Stage of each row
[ -86 -116  -12  -87   -8  264    5   -4  -34  163  102 -232  -92 -102
  -98  353 -210 -351   36  121   58    3   79 -154  -59  -31  212    8
  242  -14 -226  267 -162  -77  228 -147   95 -168  -74 -142 -129  -78
  -36   -2   58  171 -238   22 -118 -461   -4]
31
[-223  -39   86  -35  -81   99  301   -7  -29  -81  -97 -400  228 -158
  242    2  -38  151  204 -214 -113 -366  -14  167  204  154 -201  538
  199 -182   98 -319  151  -46 -207  206  -23  -41   62 -117  -72  136
 -366 -275  261 -163 -111   -7  168 -157   10]
19
[-123  324 -132  335  -75  317  246   62  406  283 -100  275 -367  546
 -400  242 -216  -33 -217   43 -157   56  238 -154 -125  -97  187 -184
   17  222 -266  -33 -134 -122   25 -151  110  194  -27  193   95  103
  349   82  102   86  175  -88 -295 -217   14]
14
[ -79   55  -28  101  -41  296   68  -84 -269 -132  157  301  -69  176
  331  130  -64   66 -119 -122   84 -115  205   20 -149   76  181  159
   42  296  191  405  139   16  113  235   66  -99  -52   66  148 -160
   60 -137   31 -162  287   73  603  165   47]
31
[-314  304 -168  392  111  249   78  185  185  358 -122  195 -277  442
 -116  224 -193 -148 -158  -42 -174  -48  129 -216  -20  -14  192 -308
    2   52 -188  107   32  -12  174   -7  311  288 -169  129  122  186
  481  175  -55  -76  103  -69 -320 -184  -73]
33
[ 198 -166 -384 -138  181 -109  142 -134 -288  227  176  -22  256  148
  674  -90   -6 -138  436  -22  131 -190  132  269  162 -295 -460   55
   33  127   29 -120  175 -230  444  284  228  267 -100  146 -130  102
  277   16  -41  164   41  -57 -129  237  -32]
12
[ -85  -78  -74   67  -28  186  -49   11 -217  -82  196  218   63  -94
  449  235 -294  -31 -242  -86  162  -77   99 -107 -170  261   70  105
  287   -2  128  431  211  223  193  285   42 -289 -132   12  -45   47
  -14   73  -36 -148  190   52  453  184 -114]
27
[-220 -139  -43 -166 -243  155  336  137  -63  -95  -38 -361  276 -188
  320   -9    3  -61  135 -235  -18 -219   58  265  257   80 -241  518
   82 -177  -51 -252  333  -78  -14  381  -54  -50   86  -40   36  100
 -310 -414  117   21 -117  139  400   34 -195]
9
[-212   56 -233  233  -68  157 -115  180  -15    8  139  -41 -196  189
   23 -258 -389  -21   72  -28  -73  285 -109  -79   46   43  255 -262
  187  -41  423  -64   18  515  348 -150  -57  137 -363   61 -251  296
  119 -265 -171 -433   90   53  323  250 -267]
4
[-326   19  120  -37  -59  143  307   45    7 -139  -22 -410  130 -141
  206   45 -147  268   91 -206  -55 -464   37  108  251  183  -42  425
  271  -69   65 -310  110  -63 -270  128   80  -33  -67 -172  -95   90
 -263 -233  179 -168  -73  -25  239 -204   -3]
28
[-346   45 -123   45 -173  165  309   72  -51 -135  -23 -375  159  -21
  199  -56   20  125  110 -256 -131 -242   55  244  211   91    5  400
  137 -104  104 -298  318  -83 -117  239   35   -4    3   10   -6  186
 -279 -321  150 -162 -190   33  247   21 -138]
9
[-178   -2 -287  203  -37    9  114 -363 -360  -57  390   60  -24   42
  316  199   18  365  133   -7   15 -300  238  -88  -88 -249  156   13
  319  119  -78   55   73 -371  -43  -19  111   45 -102  114 -322  315
  -23   59  165    8 -120   75 -200 -191  165]
10
[-126  -31 -170  265 -105   55  279 -469 -302 -249  371   91 -143   65
    7  128  -35  503    9  -10   -4 -311  303 -154 -123 -278  260  -12
   99  238   32 -228 -139 -340  -94 -208   42   49 -243  144 -485  261
  -63  -96  142  242  -35  -92 -211 -159   29]
8
[ -84 -122  136  -74 -129  316   73  214    1 -224  152  234  267  -63
   50   98 -134    0 -171   56    3 -309 -164  -83  120  217  -80  302
   79  -64   58  433  209   45  -15  278 -180  -78   70  -63  -62  -26
 -143  -56  -33 -145  274   11  617  343   85]
23
[-226  326  -16  410  -99  234   52  319  425  439 -156  110 -241  655
 -545  105   76  -88   25   27 -222  176  -53 -127   86  -95  240 -137
  -55    1 -267  193  -96 -107  -24 -325  218  358  225 -115  170  221
  124 -138  171 -188  -61  -89 -160 -234  348]
20
[ 173 -140 -394 -162  128 -157  102   53 -172  261  185   -7  352  160
  520  -86  -40  -77  391   96   86 -216  -48  245  254 -275 -488  -17
  121   27  -63  -98  193 -220  420  200  203  292  -62  111 -193  129
  345   77  -81   59   59  -16 -149  259   43]
19
[ -54  -53 -190  157   39  221 -153   29 -112   -1  266  175 -117  -15
  433   25 -435 -143   -8  -94  149   76  114 -169 -152   86  103 -112
  365  -73  262  288  171  427  284  208  -24  -44 -270   97 -190  335
   51   85  -94 -349  139   74  300  264 -159]
5
[ -81 -109 -435   68 -245 -208  186 -118 -241  -31  357 -138  231   -8
   58  168   -6  389   65   89   25 -138   67   92   22 -306   98  -42
  369    0 -243 -230   72 -407  135 -219  158  -86  -73   97 -540  337
   -9  -22   70  225 -288   61 -299 -137   32]
19
[  30   22 -408 -132   -7  -66  182  145  -60  189  177 -138  245  243
  281    8   66  -47  314   29  158 -116   38  372  233 -365 -123  -20
  139  178 -147  -49  143 -345  376   92  332  198   23   59 -120   21
  273  -23  -78   72 -131  -27  -34  133   75]
33
[-359  355 -269  -41  -32  101  343   39   96   40 -303 -235 -132  125
  -65  125 -223  -52 -109  153 -329  201 -102  246    0  145  -10  135
   22  324  285 -415 -236  140  367    8 -215 -246 -161  249  154 -519
  304 -243  -34  -42  216   84  137 -142 -458]
9
[-248    1 -162  -47   63  192  -16 -123 -342  152   -8 -199 -183   10
   63  198 -214 -124  109  204 -404   55   25 -107  -53    2  131   16
  218  180   45   22 -164  -37  285 -180 -137 -125 -216  122   34 -256
  245 -171   53  -39   43  369  -12 -508 -116]
13
[ -80  212 -507   71  100    4  172  -74   33  279  148  -53   77  302
  342   47  121 -190  299   68  166  -71    1  264   97 -230 -160  -66
   85   44  -18   53  177 -230  304  233  234  237   30  129   -5   83
  208  155   48 -114 -191 -195 -340  153   10]
7
[-340  356  -37  431   50  262   43  157  225  309  -94  205 -316  550
 -459  254   90  -56  -15   86 -344   18   31 -276  -54 -158  283 -180
  -83  161 -209  190 -186 -207  -23 -280  145  297  100   20  122  129
  222   15  133 -124   -2  -32 -245 -283  367]
1
[-102  -45 -289  159  -98  -88  -31  160  -91  206  -40   98  -34  174
  261 -254 -399  -42   42  -24  -67  397 -136   -7   74   52 -151 -237
   30  -56  305 -219   -5  509  606  -15  -63  163 -329  131 -203  244
  330 -341 -239 -140  343  112  278  264 -468]
14
[-161   59  152  -27   20  265  127   56  -48 -296  131  356  178  -68
  224  288 -185  201 -261   27   28 -425  -26  -89  -43  209   -9  322
  184  232  144  444   43  -33  -48  337 -121 -215   30   12  -42 -188
  -17  140  -28 -146  442  -26  622  248  152]
29
[-335  218 -219  -58   92   92  164   13 -142  147 -235 -245  -52   90
  -33  166 -145 -121  -44  274 -428   52 -224   93   50  208  -35   67
   13  179  207 -173 -169   61  357  -83 -131 -189 -197  144  168 -553
  362 -157   -8  -88  134  139  -20 -290 -305]
22
[-140  252  112  294  -29  231  188  188  396  304  -90  273 -352  409
 -284  341 -236   69 -119  -59  -34  -43  297 -252  -65 -201  176 -128
  109  237 -392   47 -279 -135  -36 -185  219  230   46  -12   23  184
  300   37   83   93  235    1 -108 -376  246]
33
[-385   85   20 -111 -219  173  427  190   53 -162 -190 -311  293 -186
  147  125   48   20  -26 -182  -61 -305  -85  285  238  170 -142  542
   26 -117    4 -185  230  -89  -42  418  -56 -135  128  -30   97 -125
 -227 -308   87  -63  -25   43  393  -24 -210]
34
[ 211 -320   69 -257  -42  453 -102 -150 -176   33  325    4 -133    5
 -251  135 -175 -393  235  359  -17   36   28 -208  -39 -218  181   28
  117  170  -95  515 -265 -141  259 -272 -234   -8  -40  -78 -180 -231
  -47 -168   58  167  -15  158  163 -283  200]
14
[   7 -220   83 -155  -50  313  -25   88   55  105  128 -270  -46 -151
 -262  294 -313 -331   19  194  -32  -13    0 -209   -3   39  168   76
  317 -103 -214  226 -168    2  129 -253  -45 -209  -64 -177 -207  -39
 -137  -30   87  136 -217   57  -52 -416   46]
23
[-216  269   39  412 -147  244  109  255  468  355 -156  210 -342  543
 -630  154 -174   19 -122   59 -258  178   33 -286    0 -103  238 -214
    1   47 -296    7 -252  -18  -13 -389   72  308   64  -14   -9  281
  213 -115  104  -26  130  -30 -199 -317  178]
17
[-194   80 -174  386  -22  236  196 -417 -282 -226  301  193 -249  202
 -134  126    4  292 -101   18 -109 -286  232 -249 -210 -144  377 -124
  -61  202  140  -54  -58 -221  -76 -172   53   86 -296  194 -307  165
   21   -8  120   78  -37 -167 -244  -62    5]
2
[ 150 -369  174 -313   49  405 -195  103  -17  102  327 -193  -22 -132
 -260  201 -286 -480  247  310  120  -68  -64 -265  105 -159  209  -31
  277    5 -211  571 -267  -78  250 -308  -21   -6  -62 -309 -311  -86
 -103  -18  -36  141 -190   29  107 -328  266]
30
[-141  -53  231  -83  -12  309   95  230  -39 -181   75  365  261  -21
  138  207  -88   73 -187   79 -123 -466 -132 -140  136  214 -192  364
   32   72   -9  486  158  -82  -84  348 -179  -32  123  -37   83 -159
   13   14  -22 -132  469  100  656  265  226]
24
[ 185 -279 -297 -216   65 -276  150   31 -136  121  249 -110  359 -208
  513  241 -193   -4  273    8  203 -207  185   99   32 -386 -423   74
  375   49 -272 -288  -30 -266  372  110  183  -66  -48   69 -510  303
  105  188  -54  393  -99   28 -221   41   79]
1
[  95 -229 -284 -107  178 -335  128  104 -282  187  124   -1  416  -73
  717  153 -152   77  212 -130  148 -291  170  143  144 -289 -448   20
  204   95 -179 -227   98 -239  473  237  398   85 -135   75 -357  276
  339  165 -184  363   90   -7 -114  149  -22]
32
[-289  187   -9  140   29  219  297 -200   63 -249  118 -100  -18  113
  -38 -220    1  263  241   36  -53 -397 -190   40  238   -2    4  181
  -62   46  445 -196  -71   -5 -158   64 -159  306 -141  -12 -252   56
 -167 -197  100 -331   77 -304   90  175    9]
6
[-233   41 -145  266   58   62  230 -227 -265  -65   30   86    1   98
    7  245   83  118  -86  -25 -238 -270  144 -156 -144  -78   50   47
 -143  142    9 -177  -50 -275   72  -17  102   -8 -148  168 -182   81
   60   17   88  262  -32 -135 -275  -93  -16]
0
[-128  -87 -338   99 -120 -104    9  300  -58   75   25  -87   42   83
  222 -231 -433    2   18 -100  -66  340  -51   73  124  -14  -45 -200
  143  -31  268 -377   56  446  579  -46   18   56 -363  140 -320  332
  250 -312 -298  -53  166  109  309  338 -486]
8
[-334   62   -3   26   54  169   88  316   20 -208  -17   39  219  -88
   10  152 -229   96 -135   34 -331 -302 -166  -93  114  125  -22  197
  190   48  154   20   60   51   74  171 -157 -104  -82  110 -174   53
   57   87 -136 -166  221   74  343  222   -5]
4
[-159   52  -28   66   -2  132  212 -253  -89 -267  309 -133   42   -6
  109 -196  -56  389  366   14  133 -444 -109   66  229 -178  106  133
  182   45  361  -82  -76  -81 -113   -4  -45  279 -162  -69 -455  170
 -177 -153   82 -331    3 -203   99   53  113]
35
[-339   89   33   14 -324  349  345  -28  -57  -88   13   65    7  107
  -41   43  325  -77   47   29  -44 -164  -89   69  176   23  -82  367
 -335  -43  -63  180  176 -203  -96  288 -237  168  219  -34  277 -212
 -195 -535  186  -87   81  123  455    7   -5]
5
[ -32   80 -324    1  221  -99  161 -188 -160  264  120   34  180  138
  534  172   75 -108  206   83  227 -262  -14  146   75  -91 -313   -3
   24   76  -22  130   73 -245  324  270  302  138  -41   16  -40  -76
  259  209   23   62  -14 -254 -302   54   16]
28
[-170   64  -56  318  -27  137  279 -461 -247 -230  221    7 -155  147
  -35  -15  -43  507   13  -36  -94 -397  144 -122  -50  -17  227   63
   28  132  251 -257  -80 -162 -226 -192   47  106 -281   65 -329  148
  -95 -145  223  -38   13 -211 -181 -149   12]
21
[ -54 -163  348   50  120  229 -134  265  170  131  -99  -89   84 -165
 -282  331 -171 -400  103    1  -44   27 -119 -310   -9  -23  143  180
  128 -149  -81  470 -342  109  223 -141   28 -106  159 -311 -271  166
 -285   45    7  107 -120 -150   65 -263  269]
35
[  14 -212  131 -244   60  396 -145   18 -163  105  307  -92  -96   16
 -155  114 -105 -296  383  320  -22 -155  -76 -204  169 -267  187  -17
  172  130 -140  554 -236 -201  177 -248  -73  196  -26 -212 -144 -183
   50 -146    6  -57  -37  201  191 -369  363]
33
[-344  363 -350  -64  -13  -92  308   31  -16   35 -274 -271  -55    3
   51  195 -268   63  -79  176 -231  246 -150  306  -43   53   36   56
  164  347  325 -430 -334  173  544  -44 -139 -363 -216  256  -16 -553
  404 -175 -117  -51  208  126   92 -214 -501]
35
[  25 -142   24  -29   76  339  -17  -70   31  161   84 -210 -168  -12
 -139  170 -188 -473  199   90   11   83   84 -167  -51  -80  145   42
  101  -24  -29  218 -208   37  236 -146  -12  -21  -67 -112 -139   21
 -139  -63   94  125 -228  -91 -138 -290   18]
8
[-319   72   71   28  -83   32  332  -92   16 -184   76 -263  138 -209
  265   50 -105  414  218 -164   81 -477   -5   86  210  -30  -70  371
  322  -77   98 -273  -10  -95 -235  171  -14   64  -18 -115 -312  225
 -269 -160  168 -223  -10  -43  136 -185   58]
34
[-135  -29 -217  249 -158  102  -64  103  -86   13  133  146 -155   54
  333  -40 -439    7 -127 -201   85  315  148  -98 -149  106  152 -118
  273  -49  247   29  131  501  344   90  -22  -89 -270  113 -176  384
   49 -199 -116 -228  190  148  430  233 -339]
8
[-263  318  -98  313 -114  277  161  290  458  396  -89   73 -301  517
 -485  262 -149  -54 -176   83 -175   23   83 -179   56  -30  228 -212
  110   11 -434   42  -41 -143  -68 -260  220  235   41   -8  136  165
  292   33  122  -55  -31  -18 -315 -353  134]
23
[-130   80 -245  359 -187   95  199 -372 -260 -149  383   43 -163  328
 -106  -31   92  515   35  -11   16 -199  176  -25  -54 -181  411  -87
   86  158   92  -88   34 -286 -154 -316  179  139 -177   49 -314  238
  -79 -208  217  -60 -160 -131 -141  -95  125]
22
[-152 -130  -31 -151  154  211 -111 -116 -419  182  163  -43 -145 -106
  271  293 -222 -205  182  234 -138 -136   57 -239  -14  -91   52  -49
  239  153 -104  350 -167  -94  306  -66  -35  -15 -212  -17  -16 -250
  306  -43  -18  -13  118  373   66 -508   53]
32
[-179  -86  -35 -115  113  386 -109  -26 -315  216  136  -39 -227   73
  -57  256 -200 -296   42  365 -325 -132  -27 -301   44   47  134 -115
  116  106 -156  392  -82 -111  202 -193  -84   36 -232    5  142 -359
  367  -68   15  -44   87  358  -10 -498   33]
24
[ -73 -177  146  -74  171  389 -104  -80 -344  148  125    1 -215   48
 -100  292 -176 -204   80  264 -365 -235   97 -381  -14  -16  143    8
   95  167 -160  363 -183 -186   79 -261  -52   22 -173  -45   59 -264
  226  -62   93   78  101  306   -2 -544  222]
23
[-201   24   38  -63    8  141  155  289  -78 -229  -42  185  357  -82
  280  289 -150  107 -302 -100 -103 -331  -17   77   19  223  -81  371
  146  190   80  232  184  -46  121  399   21 -308   48   69   23 -154
   47   96 -120   -4  333   32  625  318    1]
30
[-210   83    3   60  -17  124  241  -43    1 -104   64 -321   95   16
  222  -36  -99  319  193 -177  -48 -405   40  151  177  105   -3  363
  333  -41  176 -244  143  -54 -278   79   86   24  -31  -99 -117  175
 -255 -147  249 -334 -101  -68  136  -94  127]
22
[-137  -51  141 -116 -101  347  217  199  -25 -310   36  277  260   42
  -20   46  -92  138 -135   54 -264 -409  -90   -1  174   87 -136  396
  -42  204   89  190  133 -143  -43  295 -282   15   69  120    4 -152
   12 -134  -63  -27  468  118  681  342   90]
13
[ -13  -21  -81  114 -178  358   -9  134   -8  -97  152  293  -41  116
  119  109 -349  -28 -257  -87    6   37  144  -78 -177  174  173   87
  285   39   91  336  246  240  103  187  -88 -181  -75  141    7  131
    8  -23   -1 -234  252  155  520  239  -75]
18
[-129  217 -429  143   86  126   49 -120  -18  304  216   89   -2  313
  312   78  220 -305  307  124  205  -52  -73  111   47 -183  -87 -100
   19  -60  -23  407  213 -183  251  267  164  299  101   55   88   80
  129  142   97 -276 -194 -161 -269  130  129]
5
[-220   -2 -118  -60 -114  139  290  -67  -74   20   35 -429   85  -11
  278 -136  109  -65  396 -146   34 -217   -1  241  241  -40 -185  327
   31 -156   89 -319  199  -76  -55  202   16  185    7  -88    7   94
 -262 -407  221 -204 -250    1  104  -76  -44]
1
